Each row comes from the steps of one walk. Every step used is in the known rows, and no mark comes twice. Write the walk behind each row, first mark first.
Each row is shifted at random along 8 fixed directions that mean nothing.
Known rows
M -> H -> T -> F -> Y: [-127   84  -38  -74  165   64 -272   51   -1   99 -384  -27 -283   -7
  -77   -7   21 -334 -291   42 -264  178  173  199 -337   29 -145  -63
 -102  -62  129 -237 -322 -282  252  142    0 -175  -89   35  -48   51
 -184  193  129  340 -335   15  100   28  271  281  105]
M -> A -> T -> X -> Y -> V -> D: [-138  157  104 -200  -19  -15  417  -46   36 -105  281  -70 -235 -100
   18  211 -106  277 -214   65 -280  107  -41   63 -241  116  -97  -29
  140  -18   16 -342   -9 -171  163   41  -31 -108    6  159  -12  113
  -92  103  -83  -50 -122  -34   20   54  277   88   55]
X -> Y -> V -> F -> A: [-146 -109 -134   89   -3  163  302  -23  403   -3  282  197 -225  121
 -157 -358    2  174  -59  141 -172   21  113  349  118  -12 -148 -261
    3   91   49 -177    2 -134   69  101  461  176  -69  194  -80   -4
  109  -12  -40  -89  128  -45   69   39  152 -238 -211]
Y -> V -> H -> M -> X -> D -> A -> T: [ 196 -117  -99  -41    3 -324 -222  -31 -182 -111  236 -152 -116   17
  286  -28 -165  -24   93   20 -131 -160   60 -548   10   39  -84  159
   67 -208  -51   76  413  313 -166  -37  -44    9    2   68  -47  223
 -112  105  131 -263  172 -259  154  253 -373  -93   54]
A -> V -> M -> H -> X -> Y: [-139  167 -122 -443 -111 -118 -229  -71 -152 -146 -195   -5   26  164
  262  -14  -38  184 -334  374  -90  -86  243  128 -348   -2 -268  310
   55  112   37  -18 -222 -180  301  -38   47 -251 -116  307 -178  440
 -680  420  228 -131  225  128  566   -8 -281   22  177]
F -> Y -> V -> X -> D -> A -> T: [  22 -264   38 -145  143  -61 -252   -1  411  -88  286 -243 -241   90
    1  164 -262 -207 -326   22  195  100   93 -179  -19   36 -213 -177
 -138 -246  207 -261   32   41  528  -36  -68   17  -52 -105  -92   34
 -121  133   73  193 -174 -339  -75  207   40  -60  229]
T -> Y -> V -> M -> X -> D: [ -80 -105   99  -36  221  -26  409 -198  236 -148  270 -100 -185  132
   49  -21 -244  180 -170  104 -141  -56  -28  -92   97  220  -43  -65
  -80   -5 -140  -88  292   36  -31   30  144  -38   -7  339   18  310
  -51  210 -179  -96   85  -96  127  344 -214 -263  -82]
H -> M -> X -> D -> A -> T -> Y -> V -> F: [  96  103  122  -12  305 -189  131  -92  129 -217  451 -222   10  431
   41  429 -385   54 -235 -136 -208 -170  111 -410  381  155  -73  -98
 -174 -270  -24  -78  570  245 -487    9  -89  -21  -72  343 -118   36
   20  132 -525 -224  103 -421   67  510 -581 -115   53]
H -> T -> Y -> V -> F -> M: [-207  292   35  -27  -78  354  259  111   23  -24 -167   91  -83 -137
 -365 -242 -161   73  -96   77 -547  117   56  408 -378 -113  187  133
 -276  131  300 -236 -156 -392  -16   72  163 -302  193  -75  -95   99
   67  -84  238  147 -268  322  310 -396  265 -121 -308]
M -> H -> T -> X -> D -> A: [ 155  457   77  229  194  189  119 -162 -208  155 -297  300   62  192
  -43  -33  186  -61  323  -26 -185  -30  210  -31  166 -145  -29  -51
  264   21 -392  130  105 -145 -641  272  -82 -118  -67  150  -40 -145
  156  194   48  -31   29  280  166 -110 -224  172 -300]
M -> X -> Y -> V -> D -> H -> T -> F: [  15  207 -196   43  -57   39 -230 -295  -60 -119    7  117 -142 -201
   27  121 -112 -113 -201   33 -566   14   83   35 -240  111 -127  214
 -107   16  176  -45   94 -241  -57   18    6 -242  -99  216  132  235
 -242  247   -3   50  -45   43   48   67 -465  231 -135]
F -> T -> H -> X -> D -> A -> V -> Y: [ 163   74  -14  -37  -90   60  203  -70 -147   90 -354   71  146 -493
  100 -103  149  194   97  155  247  124 -126   41  -60   64  151  154
  193   56 -135  -47  -53   27  -41   45 -149  175  -54 -123  215  -10
   89 -192  461 -193 -197  176 -149 -362  130   11   29]
Y -> V -> H -> M -> A -> T: [ 235 -466   82 -136 -123 -324  404  128 -163 -237  394 -329 -136 -221
  149  -81 -134  280 -207  284 -292  -92 -382 -332  -31  271   24   31
   99 -194  -36 -152  246  261  150   43  -24  300  108  -88   57  122
  222 -345  258 -481 -120 -326  -78  202  335 -188  251]
Y -> V -> X -> M -> H: [ 311   71  -37 -149 -204    9  -24 -165 -230 -227   12   87  -26  -44
   58 -210  -82  -19  180  471 -210 -174   12 -150 -282 -131    6  430
   27   84  196  -76  100  -63  181    8  132 -277  194  196 -204  244
 -275  191  601 -144  331  179  517 -122 -338  -55 -260]
Y -> V -> D -> H: [ 131 -164 -128  166 -288   14 -248   -2 -246  -76  238   15   16 -548
   38 -301  -11   33  196   36   48    6 -186 -252 -271  -67  125  141
  128   11   26  275  108  -36   74  -85  -45   36   72 -407  178  166
  109 -109  443 -107   37   63 -143 -245 -249   50 -161]
Y -> V -> D -> H -> T: [ -64  -71 -421  -36 -284 -334 -438 -292 -127  -59  -83  107 -123 -295
  181 -425  -14 -221  -90 -170  -29   14  230 -184 -100   53 -216  111
    4  162   59  275  153  -17   46  -57   34  -61 -156  189    9  379
 -357  256 -244 -230  181   60  362  -36 -285  268 -162]
Y -> V -> F -> T: [ -11 -157  -27   82  -36  162   63  -70  139 -156  285  -91  -70  -62
 -214 -208 -170   60   -3  300  219  -10   53   67   63   54   -6 -162
 -115   13  258  -51   55  -47  -80   76  409  108  126  -90  -30   31
  188  -48   52 -223  -72  -48   -2 -190 -104  -56 -244]
D -> H -> M -> A: [  30  304  -12 -179  -14    8  336   20 -324  -83 -160  -22    3  139
  -39  121   -5   60   76   25 -438  -90   99 -202  147 -235  127  275
  193  -97 -157 -138  222  113 -118  127 -333 -298  -26  184 -312 -108
  -23  -93  -60 -125  300    5  360  271  282  113  -27]
D -> A -> T -> X -> M: [ 136  134  120  239  220 -100   -4   40  296   85  112  106  -42  355
 -110  173 -177  -29 -249 -474  248  106  203 -182  275  117 -214 -512
 -131  -94 -292  -95   92  -35 -199 -172 -159  159 -285  132   92 -334
  188   11 -798  219    0 -369 -214  318 -136  -33  284]
F -> T -> D -> A: [ -86  143   49 -307  146  -80  125  -94  107    2 -160 -221  104 -241
   60   68   14 -246 -224 -124  350  145  141 -248   46  108   19  134
  -19 -133   58  -96   91  128  176  -11 -292  -95  -79   20  -47  -20
 -221   32  -86 -216 -206 -102  155   35  559  169  136]
M -> X -> D -> A: [ 342  347   74  -32  160   39  285 -344  -45  -86  316   16  438  175
   20  100  114  255   47   51  -41 -170 -183 -186  243   67   15  157
   84   66 -170   48  259   -7 -362  151 -194  -85  -90  164   -3   79
  -39   53   92 -450   56   88  180  -83 -265 -143 -187]
D -> A -> V -> F -> T -> Y: [  16  235  -47  -67    1   81  147   76  150   45  204  -52  174  100
 -160 -205   83  260 -107  -54  470   -6   38  166 -120  -37 -115  -43
   35  294  -46  -70 -158 -163  -19    1   66  -40  -96 -143    6  -71
 -108 -111  -21 -102 -167   23  303 -178   34 -202   10]
V -> X -> D -> H -> T -> Y: [ 279 -224  -10   -2  279  -69  148 -191  243  163  -52  117 -342 -252
  253  342  140  218 -225   37 -492  194 -236  -73  353  180  -52 -195
   95 -262 -558 -155   43  124  163  -73 -379  419 -220  229  128 -182
  281  114  -64 -394 -138 -237 -609  229   24   98  354]
A -> T -> F -> Y -> V -> H -> M: [-218   54  -74  -96 -167    3  -95   27 -236 -330   12 -295 -187 -218
 -228  -37 -395 -464  -27  136 -122 -106  228 -138 -462   76  -65  291
 -130   98  685    7   -7  -73  149  171  224 -551  343  -68  -35  262
 -239  -71   11  386 -382   87  505  -84   53  428 -259]
A -> T -> X -> Y -> V: [ -53  336 -105 -338  -61   74  491   28  -90  -21   55   25  -12 -360
   74 -444   47  193   24  290 -394   36  -62   67 -405 -106   88  258
  159  177  175 -348  109 -112  199   59 -283 -428  157  -51  125  386
 -285 -291  471  404  -80  211  453 -134  163 -156 -186]
T -> H -> M -> A -> V -> F: [ 108  169  -11   67 -230   78  321  289 -441   23   97   43  311 -154
  -80 -318  153  381  278  183   -1  -83 -231   97  -78  -80  354   34
  326  276 -276   -5   55  -40 -387   81  -11  111    8  -42   82  -62
  190 -420  353  -74   55  170   55 -227  298 -141 -103]
X -> D -> H -> T -> F -> Y: [ 128   76 -187 -128  129  -13  320 -201  -89   86 -197  -25   28 -314
  129 -288  276  -71  145  -37 -368  -17 -111 -202  284  -44   92  142
  216   71 -320   13  250  226  -20  185 -433  -95  -67  181  -19  121
    7 -124  134 -211   -7  -21  190  153  364  203 -204]
F -> T -> H -> M -> A -> Y -> V -> D: [ -39  375 -122   92   88  131  438 -345  -20   13   -4  154  -63   70
 -394 -276   42   86  115   92  352   98  263  140  229  -50   38 -216
  162  135  -43 -292  -37 -255 -172  333  183  -70 -121  327 -166    7
  109  -54 -186  106  -75  235  363 -123  270   -2 -361]
A -> Y -> V -> H -> T -> F: [  -1 -160 -311  148   70  -55 -274   51  -50  137   93  -64 -316 -155
  -24 -376   51   21   -5   67  119   83  -39   59 -405  -65 -159 -105
  105  149   90 -171 -189 -213  251  -13  218  -32  -17 -164  163  277
  -14  -66  251  457 -229   28   97  -49  -17  -85  -70]
F -> T -> D -> A -> Y -> V -> H: [ -61 -238  103 -102  291 -120  212 -220  201  -91  -57 -221 -282  -93
   85  346 -210 -240 -185   40  527   76  275 -282  215  311 -225   -9
   81 -167  -14   60  114  162   77   90  248   54   19  185  -99 -133
  -14  289 -498 -266 -278  -57   19  191  256  318   95]
Y -> V -> H -> T -> X: [-180  169 -195 -264 -132   40 -321  -11 -317  -27 -480   88 -358 -234
  165 -306 -135 -176  185  222 -474  -39  313  -51 -583 -254   28  604
  -44    8  290  -14   65  -93  141  -29  151 -567  237   45 -231  396
 -444  361  511   89  214  378  639 -223 -207   52 -307]
D -> H -> T -> M -> A -> V -> F: [ 111  426 -120    3  -51  381  -67  219   58   20  -13  149  131 -164
 -522 -198   15  278 -640  -63 -307  203  -78  425 -257  -70   -1 -188
 -153  105  -25 -247 -424 -734  183  -15 -162 -162 -279 -135  -57 -224
  151 -166 -119   37 -215  182   27 -415  611  178  127]
A -> Y -> V -> M -> T: [  22  -81  -36   87   83  -15  -98  -99  107 -190  467 -226  -62  247
 -176   46 -267   -4 -272  135  334   -4   73  -62  -96    2 -266 -288
   19  -14  159 -235   15 -209  139   46  151  -63  -47    9   -5  247
  -35   64 -169  336 -190 -171  133  126 -323   26  -59]
T -> M -> A -> Y -> V: [-187  119   74 -240   97  -77   45  502 -101  159   -7 -181 -398   84
  188  333 -225  230   39 -132 -133   93   33  -29 -523 -181  121  194
   29 -153  -12 -481 -107    5  397 -290  -13 -234   48   34 -267 -101
 -203  168  297  552  206  -91   37  309  490 -227  330]
F -> Y -> V -> X: [ -32 -676  193  119 -238 -161  297 -201  -80 -319   60 -142 -196   19
  188  371 -270  -85  182  480  -13 -174 -117  -24  230  440  -97   74
   42  116   94  265  144  341  -79  149  500  303  299   76  132 -238
  234   25  -27 -377 -225   80 -241   21 -157  151  -55]
Y -> V -> M -> A -> T -> H -> X -> D: [  58   -9  108 -261 -197 -114  277   47 -329 -199   66 -217   95 -273
  175  -83 -217  180  142  205 -173  -60  -86 -370 -236  -76  221  304
  201 -114   -2 -134  292  201   56  -53 -151 -108  186   33 -103  490
 -141  -61  461 -170  219  -89  241   56   64 -160  -60]
F -> Y -> V -> X -> M -> H: [ 115 -259  -20  210  -45   27 -271  -25  -71   40   54   21 -111  351
   64 -213   99 -129  377  345  176  -26   20 -107  141 -188  -60 -209
  123  -30  -77 -174   24  166  126  104   -1  147  -32 -107   38 -136
  108   -4  596  270  166 -205  -98  180  -69 -209  -69]
T -> M -> X -> Y -> V -> D -> A: [ 223  148  -62   87  -50 -229  198  -79   37  -78  369   36  103  173
   76   32 -131  135 -119 -261 -146 -134  -38 -215  185  165  -80   -5
 -104  -46  -43  -34  346   93 -182  -33 -146   77 -193  275   73  -95
  -41  -21  -97  -37  245 -249   80  355 -110 -238   86]
X -> Y -> V -> H: [ 132 -113 -187 -219 -164  -45  440 -166   33 -142   11  118 -349 -216
  169 -410   69   88   81  351 -524 -140   -4   55 -131   17 -146  373
  184  126   77  -77  197   65  209  195  247 -137  142  301 -108  293
 -219   63  365 -247  160  149  502   70  -20 -120 -267]
M -> H -> T -> F -> Y -> V -> D -> A: [  48  125  -77  -25  -25  -65 -123 -126 -116  -68 -117  -77  -54  -49
 -131 -203  -13 -388 -125  -71  -41   -3  175  -82 -259  -10 -180  104
    1   43  230   -8  -42 -177   78  246    4 -230   -9    0  -92  189
 -224  107  158   89 -220   17  475    1   26  230 -167]
Y -> V -> F -> M -> H: [-230 -100 -135 -139 -189  103 -473  228   -5 -132  261 -143  -74  -72
  -51 -318 -276  -61 -193  226   26   36  169   86 -506  -34    1   35
 -304   24  486   65 -151 -221  300 -102  357 -122   89 -163  -84  290
 -269  230  373   29   67   28  187 -305  131   72  -38]
V -> M -> H -> X -> D: [ 160  261   50  233   63  285 -251 -109 -139   35    7  199  215  247
 -210 -196  151  235    0  186  -73   83  -35   22   74 -197   20 -319
   42 -186 -199  -27 -209 -304 -131  103 -166  155 -216  -99   46  104
  256   60  440 -178  100   -6 -154 -318 -167 -199  -60]
M -> A -> V -> X -> D: [ 104  -76   73   22  338  -56   52   26  273  143  548 -125  -70  364
   72  437  137  500 -214   57  353   51 -127    7  360   63 -189 -495
  292 -188 -534 -314 -143  -45  106  -40  -48  466 -333  214  -83 -194
  177  139  -84 -250  106 -410 -466  401  357 -130  455]
M -> X -> D -> A -> Y -> V -> F: [ 220  -18 -120   88  273 -140 -160 -157  106  139  501  -31  132  297
  274   29  141  382   48   30  231  -33 -154 -158  205   59 -145 -235
  125   52 -327  -54  179  101 -248  -78  -16  267 -261   84  136   91
  -16  162   13 -237  102 -208 -202   97 -452 -316   56]
M -> T -> F -> Y -> V -> H: [-253 -432    4 -201  125 -277   11  118 -144    2 -144 -329 -773 -244
  459  374 -159 -220   10  226 -350   82  -12  -95 -330  323 -139  133
   19 -183   83 -301  -48  342  385  -35  159   56  151  155   33  -28
 -150  166  162   20 -421 -275 -264  378  333  369  243]
D -> H -> M -> X -> Y: [  24  374 -193 -160  -58   82  -28  -76 -194  -29 -268  258  -78  -52
   47  -15   55  146 -221  165 -792   44   25  152 -160  -28   37  280
  -59   51  -71 -126  -27 -227   17  -17 -227 -282 -193  217  -26  -23
 -197   49   33  -68  105  247  167  -96  -70   70   55]

Write each row's walk
[ 254  321  -16    3   -6  148   83  166    6   44  232   63  -44 -428
 -108 -365   67  226   36 -159 -298   59 -254 -134 -447  -92  143  147
   54   30 -109  -51   27 -227   44  -60 -163 -152   22 -253   66  148
   91 -149  477 -140 -236  147  120 -419   48 -225 -121]
X -> D -> A -> T -> Y -> V -> H -> M
[  48  -37  -92 -360   12 -190 -133  -43   68 -187  150 -255  -31 -171
  188  -80 -299  -43 -280   64  -44  -35  108 -312 -111  112   58  235
 -250 -131  210  -95  392  197   55 -132   -7  -85  -19  191 -145  329
 -362  213   54 -358  144 -240  271  102 -260  -52   31]
Y -> V -> F -> T -> H -> M -> X -> D -> A
[ 135 -203 -102  103   26  -52  267 -180   58   86  168  123  -80  -76
  258 -125  161  341   63  393 -185   74 -194  154  225  273   -2 -234
  133   75 -287 -232  143  143 -220   67   88  444 -175  182  358   -9
  142 -113  186 -160  -59 -154 -442  130 -130 -241   65]
M -> X -> Y -> V -> F -> T -> H
[ 337 -215  -25 -135 -135 -282  110   64 -226   10  157 -123  -34 -521
  462  -28  -54    8  463  127   26  -87 -137 -548 -119  -55  173  345
  378  -79 -190   48  425  479   15 -135 -213  102  211  -79   63  240
  -98 -115  586  -65  139 -143  -16  157 -235  -87   37]
Y -> V -> X -> D -> A -> T -> H
[-238   95 -131  301  -74 -165 -324   68 -204  -27  348 -212   36  453
  -56   31  -83   81   24 -162  162  -16   74 -158  142  -37  -20 -434
  -36   -6  -44 -122  234   93 -496  -53  -53  200 -226   28  228  -86
  201  -81 -189   61   84 -390 -184  210 -100  -25   24]
H -> M -> A -> Y -> V -> F -> T -> X
[ 196  304   -6  -96   59  -18  302 -111 -209   35 -178  105 -112 -375
  128   80   30  130  -74   -5 -195  122 -121   47 -323  154  -18  177
  180   87  -93 -176  -41 -199  -71   55 -114  -91  -36  183  121  117
  -74   10   57  -59 -396  319   31 -303   34  271 -109]
M -> T -> H -> X -> D -> A -> Y
[ 256  -62  -90  304 -128  -36   89 -267 -229  -66   83  278 -145 -217
   37 -193   40  236  164  118 -162   15 -144 -119  116  117  -34  -92
   97    9 -199   96   79  -71 -179  -16   92  247  -76   97  120  -47
  326  -42   21 -424  100   79 -212 -163 -267   26 -229]
Y -> V -> D -> H -> X -> M -> T
[-154   94 -133   98   78  -87  250  -57  141  121  -37  237 -403  -44
   41   -6 -126  217  -81 -181 -325  152  167  126  -36  137 -106 -128
 -135 -118  128 -153 -131  -88   95 -100  198  214  -89  237   65   50
  104  -62 -102   42   46  -53 -114   82  190 -288   90]
H -> X -> Y -> V -> D -> A -> T -> F -> M
[ 109  467 -329  178 -178   18 -275  -55 -175   76 -154  185   96  142
 -153  -57  105 -174  -15 -287 -210  -11  318  -50  190 -279 -178  -83
  208   63 -221  -67   81 -154 -253   94 -417 -189 -328  224   -8 -155
  -70   -4 -202  299  234 -111  226  289  139  388  -11]
D -> H -> T -> M -> A -> V -> X -> Y
[ -48 -448   59  339   17  -50 -319  -21   80  -23   -4  -20 -390   92
   83  156 -206 -153  122  -19  174   49  110 -163  108  196 -230 -283
   -1 -152  -28  201    4  140  -76   40  337  294    8 -173  167 -191
  321  155 -110  -57 -222 -118 -448    5 -163   71   39]
F -> Y -> V -> H -> X -> D -> A -> T
[ -57   94 -221    8  -96 -124 -233  -45 -109 -201  260 -266    6 -259
  -29 -161 -148 -306 -150 -270 -137  -64   33 -418  -60   99  -27    1
    8   41   55  171  327   50  -56   31 -223 -216 -114  122  105  263
 -130   19 -196  -37  -19 -205  151  190  208  495 -112]
X -> D -> H -> M -> A -> T -> F -> Y -> V
[ 357  234  119  -13  199  211  600 -317   69 -189  205   96  142  110
 -167   67  -12  135 -127  320 -382 -141  -52  -22  229   63  -89  201
  149  -75   14 -164  294 -170 -269  347   41 -171   33  221 -104   23
   88  -45  108 -287  -53  145  312   61  -71 -174 -278]
M -> X -> Y -> V -> H -> T -> D -> A
[ -57  150 -154  183 -101  146  192  -42 -256   43 -280  182 -106 -304
  -44  -31  -33  -56  128   69 -661   52   64  117  -54   74  132  128
   15  109  -90   32   -3  -97 -216   58   -5  -84    9   98  154  -88
  159 -168   35  145  -93  166  -87   27  287  260  -99]
D -> H -> T -> F -> M -> X -> Y -> V
[ 154   25  -42   54  106  146   43 -130   23  -33   59  133 -175 -171
 -116  -90  -89  259 -239  111 -139  124 -127   75 -256  -26  -39  -19
  -50   77  -68 -169  -92 -395  258 -100   -8 -151  -49  -38   21   81
   83  102   11  199  -86  194   28 -196 -328  -48 -116]
A -> Y -> V -> D -> H -> T -> X -> M
[ 165   39  -99  -68  -23 -248  272  -97 -226  -49  416 -204  626    5
  162 -428  208  161   32   85  547 -122 -238 -345   76   73   -8   57
  368  311 -155  143  295  114 -156   38 -234   42 -117  -71  230  270
 -162 -321  149 -205    1   25  396  -54  281 -290  -79]
T -> D -> A -> Y -> V -> M -> X
[ 172   27  129  -20  -91   76  553  142 -182  101 -212  229 -136 -189
  263 -120  194  214  448  328 -576   -7  -87   17  -59 -133  136  234
  464  -11 -439 -135  164  165 -177   56   31  135  123   71  -81  -77
  134 -127  617 -198   96  104   60   26   62 -366  -78]
X -> Y -> V -> M -> H -> T -> D -> A
[ 173   52  247  227  163  181   66  114  191 -101  397 -173  510   96
 -272  408 -141   10 -486 -169   51   33  -90  -79  398  187   -1 -352
  -99 -236 -102   58  162 -136 -417   51 -238  306 -178 -154  164 -327
  415 -226 -282 -223 -359 -352 -439   85  256  113  215]
H -> T -> D -> A -> V -> F -> M -> X -> Y
[  27   62   30  -33  281    0  279  -87  214  124  163   28 -236  180
   30  413  117  443 -309   36  -55  112  -49  188  229  145 -220 -305
  281   -2 -584 -288 -192 -199   49   34  -25  240 -305  383  -80 -187
  107  221 -345 -277  -59 -103 -250  297  401  106  330]
M -> A -> V -> X -> D -> H -> T -> Y
[ 122   65 -184  241  355  -19 -111 -252  206   28  365   22 -111  364
 -229   78 -184   36 -259 -146  354   43  238 -112  298  -69 -301 -408
   27 -112  -34 -191   89 -258  -25  107   11  -62 -261  151  -92   33
   82  148 -509  506   54 -144   87  361 -341  -17  -60]
A -> Y -> V -> D -> H -> T -> M -> X
